In the rows, 128 means zero.
Each row is followed by its class.
[135 108 119 105 154 141 120 116  83 109 140 114 119 136 103 114 114 162
 128 136 130 161 117 132 175 161 120 164 127 104 116  75 137 109 144 130
 140 105 129 149 165 113  87 148 115 143  91]  j_215
[150 118 122  87 112 115  90 162 105 112 124 112 197 102  94 117  96 130
 152 118 154 125 115 138  55 109 151 153 171 159 116 105  99 168 150 147
  95 154 107 198 126 111 131 150  93 117 139]  j_706
[188 120 129 154 104 124 170 108 135 117 121 195 107 159 154 135 116 160
 103 134 158 132 132 123 143 107 159 117 161 136  84 129  86 114 154 152
 155 134 135  72 139 137 124  55 110 143  93]  j_706
[122 121 110 105  96 149 132  82  86  83 175 121  89 207 170 140 136 109
 126 141 101 165 152  78 168 148 110 118  79 113 124  68 113 122 107 102
 123 121 141 115 144 104 106  66  88  82 102]  j_471
[146 120 161  72 130 145 132 101 172 116 107 102 115 185 112 104 126 125
 136 143 132 127  98 155  89 137 182 148 142 140 109 168 122 112  82 123
 122 141  99  51 123 149 129 112 174 109 112]  j_457
[175 146 120 110 154 125 137 128 144  88 166 147 115 103 163 122 147 117
 142 169 103 130  98 105 175 134 116 167 112 168 157 135  92  88 150 136
 158 131 143 243 123 162 128 118  46 130 106]  j_585
[132 136 118 129  66 122 153  30 119 130 151 111 112 227 123 156 133 130
 107 118 123 133 111 155 146 135  88 155 116  82 113 150 155 127  97 123
 177  77 123 147 202 124 107 103 117  92  11]  j_939
[132 156 132 139 106 145 179 144 126 115 172 108 142 117 126  93 150 100
  86 168  77 141 164  76 139 156  74  70 174  67 146 158 131 108 132  89
  98  86 156 118 137 155 130 134 120 145  98]  j_939
[143 174 157 115  98 143 153  24 154  96 143  94  69  99 146  80 160  96
  83 166 118  87 125 146 195 138  89 135 112 153 115 118 140 119 125  94
 148 105 174  99 146 161 141 107 137 149 103]  j_457
[125 147 186 126  90 124 140 106  99  99 149 123  87 152 130 112 137 149
 122 139  91 125  95  75 130 113 107 132 152 109 133  95 154 150 116 143
 145  80 109 104  96 113  96 113 102 148  48]  j_706
[135 101 106  67 148 164  72  89  82 149 157 124 137 164 126 154 116  99
 137 139 139 148 121 128 135 156 177 159 160 150  94  71  86 121 156 141
 152 129 132 178 159 144 116 136  62  56  73]  j_215
[ 95 133 114 119  93 124 181 102 119 122 143 109  98 175 123  59 117 169
 112 128 126  93 140 165 118 125  72 131 138 130 108 164 123 144  98 125
 152 115 117  83 150 118 168 106 146 149 125]  j_732
[135  95 117 123 106 107 103 130  69 149 138 123 106 167 121 119 140 139
 122 151 136 119  94 143  88 177 105 153 128 122 117 112 134 145 135 126
 135 138 148 206 139 105 109 127  46 104  84]  j_215
[153 162 121 151 142 150 117 100 166 127 166 125  91 132 143 101 124  93
 114 158 105 118  96 176 203 155 113 131  78 132 185  76 136  99 114 116
 162 105 130 252 132 174 121 143  84 120 105]  j_215
[174 149 127 121  74 132 108  58  84  62 154 144 121 107 105 133 134 137
 107 151 159 129 112 123 130 187 139  93 105 136 145 119 123 103 113 110
 129 131 152 162 145 148 110 133 109  99  79]  j_939
[165 129 120 125 131 132 102 111  91 111 160 121  68 118 143 102 148 111
 128 186 102 128 111 130 133 146 168 136 127 151 115  86 124  82 130 129
 100 156 137 208 138 174 151 124  63  95  86]  j_457
[172 134 165 103 135 122 111 138 175 116 113 111 150 128 112 119 191  82
 106 139 149 161  87 186 110 105 122 123 120 163 126 165 114  97 113 121
  90 157 144 171 140 207 120  88 145  89  92]  j_706
[154 115 164  92 119 117 170 152 124 135 137  92 133 219 130 137  78 123
 171 157 140 144 136 160 102 135 202 158 119 131  90 123 112 117 144 135
  96 164 125  81 111 104 110  56 137  80  95]  j_457
[189 120 117 131  93 125 141 100  98  71 180 118  50 115 111  99 136 155
 142 164 117 105 116 189 171 151  58 170 114  91 102 126 141 108  71 118
 105 133 146 181 205 172 148 108  56 117 105]  j_457
[161 133 147 121  79 123 129 114 103 103 159 132 133 166 132 160 163 138
 104  82 138 202  80 149  86 122 146 105 143  81 121 193 129 103 124 145
 111 126  83 124 139 116  95  63 125  60  44]  j_471
[144 150  85 103 140 139 113 108 140 107 151  92 152 183 118  66 112 122
 144 164 184 121 112 168 136 134 127 193 134 171 110 156  94 169 149 138
 142 112 122 161 188 104 137 126 117 113 113]  j_89
[134 123 152 114 134 126  90  92 119  75 170 102 181 189  96 124  74 142
  99 191 149  59 137 118 114 102 146  90 169 142  70 177 113  82 151 122
 141 118 138  79 159 120 135 142 107  89  58]  j_89
[151  91 123 101 125 133  92  96 101 137 128 138 112 133 135  90 151 167
 102 135 190 132  78 108 103 178 128 164 124 115 103 131 144 164  87 129
 170 108 126 152 200 104 140  78 103 125 106]  j_585
[172 107 149 140 157 133 111 105 146 147 141 149 131 113 139  98 138  66
 109 164 121 136 125 134 149 162  98 124 175 118 115 113 147 157 188 151
 158  82 138 172 159 127 123 162  93 162 137]  j_795
[171 117 132 149 125 111 111 105 129 108 166 100 113 120 111 128 125 149
 139 141 149 161 106 115 141 165  91 117 182  74 112 138 142 121 116 133
 124 119 126 188 155 112 110 106 100  90  81]  j_706
[141 111 134 110 147 109 117 126 124  70 140 133 152  99 153 177 100 158
 120 145 149 189 133 137 105 174 182 108 128 125 148 129 115  97 169 115
 146 144 133 170  55 144  92 110  99  80 123]  j_809
[112  58 174 145 137 131 154 192 102 147 130 135  80 144 165 158 149 163
 158 162 123 130 128 131 147 160 134 109 113 102 144  36  84 125 117 158
 119 153 105 188  67 158  99 151 102 142 191]  j_939
[144  95 167  78 151 137 115 140 120 129 133 122 148 118 105 107 135 120
 129 142 132 166 113 134  78 102 158 151 139 152  96 107 110 157 130 140
 110 106 111  79 135 148 106 157 167 148 126]  j_585
[133 132 132  96 128 175 135 162 120 105 129  87 183 148 147 134 198  80
 131 145 113 142 114 106 147 130 121 116 127 123 105 118  84 137 125 165
 107 113 151 157 134 123  89 108 128 125  80]  j_795
[ 91 116 141 144 120 122 145 146 129  83 134 134 148 119 101 109 128 177
  99 133 136 107 144 185  92  92  46 133 160  77 131 143 124 121 146 136
 135 116 121  72 159 123 131 118 119 104 111]  j_706
[133 122 127 122 123 151 101 105 131 119 155 130  81 105 128 147 180 146
 113 111 144 137  92  98 111 143 144 109 147  81 115  79 129 123 119 134
 160  78 119 115 171 122  97 143 128 116  82]  j_939
[118 129  93 134 123 145 101 113  83 110 127 135 113 120 125 166 148 138
 109 178 143 118 112 143 159 165 143 117 143  94 157 102  96 146 139 147
 177 120 151 189 141 122 127 126  96 140  94]  j_795
[147 159 101 104 120 111 134  68 158 103 125 141  90  90 137 141 129 144
 117 120 138 162  89 170 120 158 169 144 123 136 136 105 134  75 133 117
 166 117  99 205 156 153 129 147 110 115  91]  j_215
[149  92 125 144  95 129 140 159 159  99 148 147  53 148 133 122 154 175
  93 111 123 139 110 117 135 142 162 122 158 119 125  70 142 109 100 148
 142 104 130 145 109 117 118 124 132  80 133]  j_678
[118 103 180 103 136 121 128 178 154 129 130 118 162 158 127 115 127 115
 130  94 173 187 132 161  98 130 140  99 164 143 111 183  95 139 191 127
 105 132 100 136  72 136 112 135 149 122 124]  j_732
[117 158 144 146  83 127 171  76 124 146 148  75 125  98 114  78 119 102
 100 113 102 109 153 165  85 132  49 125 160  64  97 167 151 171 134 127
 136 106 148  75 185 136 151 112 158 134  81]  j_215
[112  97 142 130 126 135  99  99 117 142 140 113 124 129 135  93 203 143
 121 122 175 118  90 168 112 123  87 116 126 148  78 178 115 129 133 157
 149 106 138 153 160 113 141 118 113 120  54]  j_585
[152  85 115 113 136 122 156 118 132  97 176  99  68 166 160 131 191 166
 132 163 125 146  94 110 152 122  96 133 102 136 107  63  93  98  81 128
 136 126 182 231 160 151 103  65  78  84  83]  j_585
[118 180 134 137 136 118 137 138 131  86 129 114 107  97 127 114 137 115
 101 150 130 137 132 141 178  98 106 127 117 156 103 152 121 124 135 121
 111 136 119 136 123 184 132 130 153 146 136]  j_457
[119  86 151  85 142 113 120  66 109 136 139 108  65 139 134 170 145 121
 156 168  85 117 127 114 119 112 168 127 149 173 150  93  81 107 118 132
  97 153 160 141  40 180 155  87 113  91 121]  j_809
[149 110 134 117 100 192 114 192  85 144 153  83 126 109 128 132 111  87
 126 138  79 104 171 163 124 170 149  90 137  77 100  90 121 122  89 145
  89 178 142  84  81 139 128 141 131 104 108]  j_601
[158  88 143 113 146 153  82 104 133 101 141 119 161 141 163 173 114 109
 113 114 114 173 135 157 171 134 215 104 173 113 103 134 122 101 186 146
 194 127 129 163 111 149 109 115 114  83  41]  j_809
[121  91 136 110 123 132 132  35 127 118 116 128 154  59 169 141 159 131
 141 176 146 143 121 137 134 156  96 136 115 132 108  64 101 136 120 149
 161 146 131 201 137 110 110 106 126 139 118]  j_471
[135 136 111 114 147 157  28 161  48 117 147 107 176 163 111 120 143  98
 151 171 170 110 123 116 136 127 143 165 113 142 111 153 116 165 140 156
 128 135 130  95 176 103 126 107 105  88  83]  j_706
[114 103 133 151 101 158 150 160  91 138 113 149 159 126 135 119 179 138
 122  99  60 160 134 123 142 111 144 102 168 100 134 137 100 157 136 179
 132 103 138  95 101 139 123 120 144 150  93]  j_939
[136 109 111 141 160 121  68  75 152 159 127 126 155 135 138  84 113 142
 105 168 148 117 109  92 123 129 159 154 180 145  95 166 142 143 149 136
 156  88 116 132 156  93 153 168 125 146 122]  j_89
[146 134 147 123 121 120 117  91 104 106 135  88 118 157 112 141 163 149
 162 149 155 103  85 141 129 137  92 141 111 128 105 129 140  84  73 139
  77 143 121 181 153 162 108 102  91  59  58]  j_215
[157 114 179 169  93 135 157  96 102 116 152 138  45 153 132 101 157 138
 118 137 104 125 111 119 189 166  71  89  96  91 150  82 143 122  68 111
 119 137 152 149 136 176 102  81 119 119 104]  j_939
[153 110 135 154 119 142 113 114 119  68 162 130  76  88 122 128 128 148
 122 136 122 124 120 169 143 196 128  66 111  82 145  90 110  64 109 133
 129 152 125 160 134 150 126 139 108  81 129]  j_215
[136 108 131  87  89 119 155 160  91  57 144 120 120 167 104 126 115 132
 113 105  53 135 143  85  81 106 149 145 147 109  98 152 133 153  76 144
 144 104 119  60 133 154 137  75 149 119  93]  j_678
[184 104 143 123 125 133  71  88 154  98 144 138 125 176 127 137  88 122
 115 113 146 143 117 134 118 169 163  94 136  87 165 134 167 114 124 149
 161 113 122 167 141 123 156  86  88  91 107]  j_706
[138 104 152 141  93 137 121 104  60  97 162 129 114 178 127 144  87 154
 165 133 109 143 140 126 128 127 113 148  93  84 115  64 120 166 114 132
 148 132 144  81 138 111  73  98  91 108  60]  j_706
[192 106  73 113 108 117 149  69  96 120 158 142  62 201 152 172  61 142
 109 140 149 120 171 122 132 178 175  96 157 122  81 114 115  64 151 123
 119 147 139 124 110 106 159  90  60  99 137]  j_795
[152  85 171 110 122 118  77 117 177 206 173 124  20 236 178  58 101  86
  83 141 142 175 112 158  80 200 191 106 158 138  92 144 155 158 148  82
 164 132 145 115 125 129 163 130  95  79 160]  j_809
[184  51 148 124 151 119  94 131 156 117 125 139 124 105 158 158 166 120
 146 161 113 159 104 131  86 130 165  92 185  93 166  98 116 143 139 163
 137 154 164 215  95 124 121  79 112 113 130]  j_795
[203  87 123 105 143 142  61 113 106 112 181 139 155 133 141 144 153  95
 127 163 127 175 100 130  95 127 145 127 123 105 105 101 122 118 149 182
 142 108 161 191 185 103 113  86  61 117  54]  j_706
[156 114 106 136 135 114 100 125 156 118 147 125  75 164 166 144 135 110
 108 129 173 176 128 190 130 159 113 124  99 122 102 145 131 111 153 128
 138 176 164 215 145 140 139  66  81  68 102]  j_89
[121 112 116  84 158 138  85 105 104 115 184 101  99 169 155 156 133 106
 100 151 116 180 131 115 156 184 119 143 109  98 134 121 133 112 142 123
 169  91 148 199 133 158 133 112  57  91 100]  j_732
[150 147 135 103 167 131 103 151 143  95 150 131 150 114 124  98 166  87
 116 166 138 164  87  33 133 135 116  97 125 150  88 131 105 134 100 118
 120 111 150 190 189 141 100  93 118 167 104]  j_678
[129 139 103 137 117 141 134  72 123  93 136  99 186 172  91 102 110 145
 111 166 136 110 125 197  85  87  85 143 158 100  95 197 121 185 138 211
 173  96 153 117 197 120 142 119 150 167  28]  j_809
[129  92 127 131 127 111  50 135  93 112 118 123 147 115 109  89 160 145
  74 122 150 121 111 187  73 109 139 124 164 113 116 216 124 154 173 142
 146 134 155 124 154 131 178  83 131 123  93]  j_939
[139 157 149  79 114 122 122 158 100  87 103  90 149 152 120 137 130 118
 105 152 165 109 108  89 123 148 182 124  99 180  56 174 108  95 120 135
 106 166 111 113 113 130 115 121 156 142 108]  j_457
[192 174 115 123  94 142 118  69 103 113 143 150  76 159 141 109  86 125
 119 125 160 122 117  90 180 153 150 136 134 146 110 126  92 130 138 126
 113 161 151 147 162 130 144  93  83 155  94]  j_601
[135 157 123 156 158 112 108 136 154  84 179 115 153 122 117 106 121 127
 108 176 144 141 102 116 115 147 105 114 160  92 139 149 133 134 157 129
 144  69 111 182 147 117 111 111  96  97  79]  j_732
[113 121 122 110 100 114 132  93 110  62 125 122  59 124 106 131 160 207
 133 107 130 110  86 156 100 125 127 140 136 115 169 119 140  96  96 135
 143 128 107 136 128 122 146 105 113  82  77]  j_585
[132 131 130  96 127 139 114 128 114 141 157 110 170 175 128 138 140 126
 154 161 153 142 113 126 114 113 135 148 129 147 135 174 114 145 130 165
 123 120 141 161 130 119 123 139 109 119 112]  j_457
[147 158 151 141 121 119 119 136 139 101 160 129  79 159 131  92  74 117
 112 145 121 121 119 135 147 164  98 140 107 106 108 130 153 109 108 102
 142 113  80 160 139 162 137 132  70 125 103]  j_706
[181  91 103 133 140 138 116 114 112 133 134 145 106  96 151 101 157 118
 105 176 152 133 105 103 125 155 144 120 166 141  73  94  81 140 115 148
 132 149 122 152 144 106 109 100 150 136 143]  j_795
[148 104 145 125 140 135 137 203 144 119 159 137 143 179 161 122 110 133
 141 146 162 129 130 112 136 162 124 134  71 129 101  82 117 106 143 136
 135 146 149 177 161 101 101 114  68  89 136]  j_585
[156 117 152 114 122 168 153 143  94  94 161 139  91 169 140  91  91 144
 126 175 116 110 137 121 167 197 124 133 109 120 132  68  94 113 114 141
 132 148 126 109  97 134 103 121  92 122 155]  j_939
[136 100 133  77 151 143  81 139 138 116 139  91 144 176 116 103 123 122
 131  92 122 114 129 108  96 118 134 137 139 140 107 152 135 124 119 135
 120 113 138 133 144 157 150 158 108 120 127]  j_601
[105  70 152 119 139 123 111 230 101 120 145  86 102 213 132  75 145 117
 119 149  90 112 129 116 105 133 150 106 132 145  84 159 117 145  89 115
 137 125  99 122 101 164 148 123 132 103 115]  j_585
[142 107 121  85 122 165  71  48  99 116 143 147 187 123 127 170 119 116
 142 115 170 137 117 146 129 145 143 152 119 125 111 105 108 143 154 152
 186 115 131 182 194 139 117 136  67 103  69]  j_471
[152 110 121  99 119 120 125 113 102  57 155 124 106  99 125 113 171 116
 136 150 101 165  97 138 104 175  99 132 122 112 143  91 139 135 103 139
 157 116 109 196 162 130 104 104 109 106  88]  j_732
[109 123 139 125 112 144 157 176 143 122 160  92 108 193 123 105 131 101
 124 144  86 149 171 150 159 131 116  90 150 117 103 177 103 128 129 140
 120 140 182  65 102 117 145  98 162 113 115]  j_678
[134 123 122  94 146 105  90  86 110 116 157  97 115 197 139 108 113 125
 157 172 155 129  88  90 137 173 130 159 102 161 130  90 125 145 115  97
 141 127 119 230 164 119 118 117  54  96 145]  j_471
[127 125 137  95 128 121 106  66  69 107 140 102 121 196 106 116 126 158
 141 184 117 134  85 154 144 136 116 129 118 121 139 147 134 116  70 127
 122 142 143 150 156 118 126  82 111 116  78]  j_795
[123 153 143  72  82 153  93  56  89  72 124  73  84 129 136 186 165  90
  97 117  74 101 119 114  98 137 118 110 138 122 112 160 137 122 121 158
 154 155 167 110  55 142 124 123  92 132  34]  j_678
[126  77 114 110 126 131 107  82 127 148 131 108 132 165 150 142 158 154
 119  78 138 113  95 107 110 139  85 173 133 106 118 143 127 137 114 143
 163  99 122 154 138  88  98 132  93 113 109]  j_601
[135  75 125 120 107 143  97  38 115 191 141 108 137 176 139 102 104 122
 152 156 151  98 127 182 130 159 175 145 146 147 140 153  90 148 131 122
 169 160 143 158 152 115 169 143 120 102 135]  j_457
[137 102 136 102  89 150 164  64  71 101 126 156 132 121 125 152  78 127
 137 140  96 143 162  90 146 162 187  94 155 159 124  41  77 129 117 120
 104 148 125 126  50 152 113 102 104 103 118]  j_457
[117 126 149 107 125 137 106  92 129 133 144 151 122 131 114 155 146 119
 162 121 108 137 110 126 168 136  85 184  98 114 183  93 154 142 127 117
 149  89 168 176 124 139 100 104  74  96  62]  j_939
[146 102 134 120 110 153 105 119  93 129 139  72 163 214 143 111 149 119
 133 142 117 104 115 139 142 129 192 109 105 155 134 150 112 160 115 169
 142  97 133  94 104  90 136 125 146 133 117]  j_585
[166 116 120 142 169 114 119  85 166 112 149 134  99 137 148  70 102 162
 114 160 186 152  95 145 141 174 119 132 107 113 145  88 122 121 122 107
 175 125 129 197 194 124 129  69 101 132 158]  j_706
[119 152 143 136 103 154  97 109  74 110 188  83 137 193 114  86 135 102
 141 162  74 103 111  70 139 147  94 121  92 109 129 180 139 144  98 149
 137  90 145 130 127 114 128 123  97 131  31]  j_471
[174 105  95 127 127 145 127 123 117  82 157 116 172 123 131 106 134 170
 136 143 130 144 106 125 158 152 130 165  99 111 115 132 131 120  72 161
 161  98 130 181 190 117 118 102 125 102  89]  j_585
[156 136 102 124  72 140 147 114 129  65 192 124 110 212 117 152 139 142
 101 164  83 115 146 101 138  70 109 112 158 125  93 167 107  97 100 145
 120 112 167  59 115 119 116  98 128  72  43]  j_471
[132 214 148 120  82 146 125  40 128 124 128  97 166 106 122 168 147  69
 135 129 110 116 126 104 151 128  89 115 137 104 120 207 155 120 134 101
 117  88 140 113 136 151 107 192 111 161  21]  j_795
[151 129 128 116 103 116 120  31 130  95 130 127  86 137 118 145  81 143
 126 144 154 134 130 168 116 188 189 118 150 115 132 120 147 126 136 108
 174 125 117  69 136 112 135 113 138  85 103]  j_89
[152 151 159 109 108 153 129  40 104  82 143 130  75 162 123  98  90 142
 127 181 147  73  95 134 192 199 114 159  73 131 134  63 108  99  72  96
 134 139 128 136 165 147 115 106  82 101 119]  j_795
[143  90 153 162 115 136 106 149  76 155 149 136 177 139 113 185  96 138
 136 126 134 111 138 114  88 103 123 115 150  66 128 142  99 170 175 163
 106 148 165  85  97  78  87 103  93 131  89]  j_89
[ 89 121 113 136 125  99 128 149  72  70 123  98 154 149  73 113 111 156
 133 184 146 151 132 168  58 125 140 145 156  98 160 103 125 208 167 156
 128 107 122 129 159 101 119 117 165 123  85]  j_809
[120 124 114 110 162 121  33 118  51 160 176 140 139 111 142 157 144 108
 133 191 157 196  96 103 110 165 160 138  93 119 119 142 129 169 129 137
 172 126 163 162 174  98 124  72  92  86  72]  j_585
[116 157 100  96 113 102 152  87 130  56 120 146 152  68 117 164 165 132
 134 133 138 219 113  88 128 148  90 137 114 126 131  94 133 125 129 115
 128 109 119 172 166 101  71 121 150 124  99]  j_471
[ 95  98 130 150 109  82 141 152  89 116 126  63 108 182 109 113 166 158
 150 150  93  99 121  93 106 130 118 117 170 127  98 168 122 143 103 140
 118 124 133  96 113 101 125 128 167 101  93]  j_601
[101 112 121 154  91 134 110 112 117 109 119 112 128 132 124 111 165 117
 112 130  92  88 145  83 140 108  75 154 172 111 100 185 120 159 132 163
 120 106 133 108 136 113 158 158 133 129  98]  j_457
[150 142 179 110  96 159 136 104 109  89 101 146 173 142 134 129 120 110
 113  99  83 115 116 120 146 103 125 139 136 126 151 149  97 111 139 135
 125 149  98  91  92 157 103 113 100 147  75]  j_706
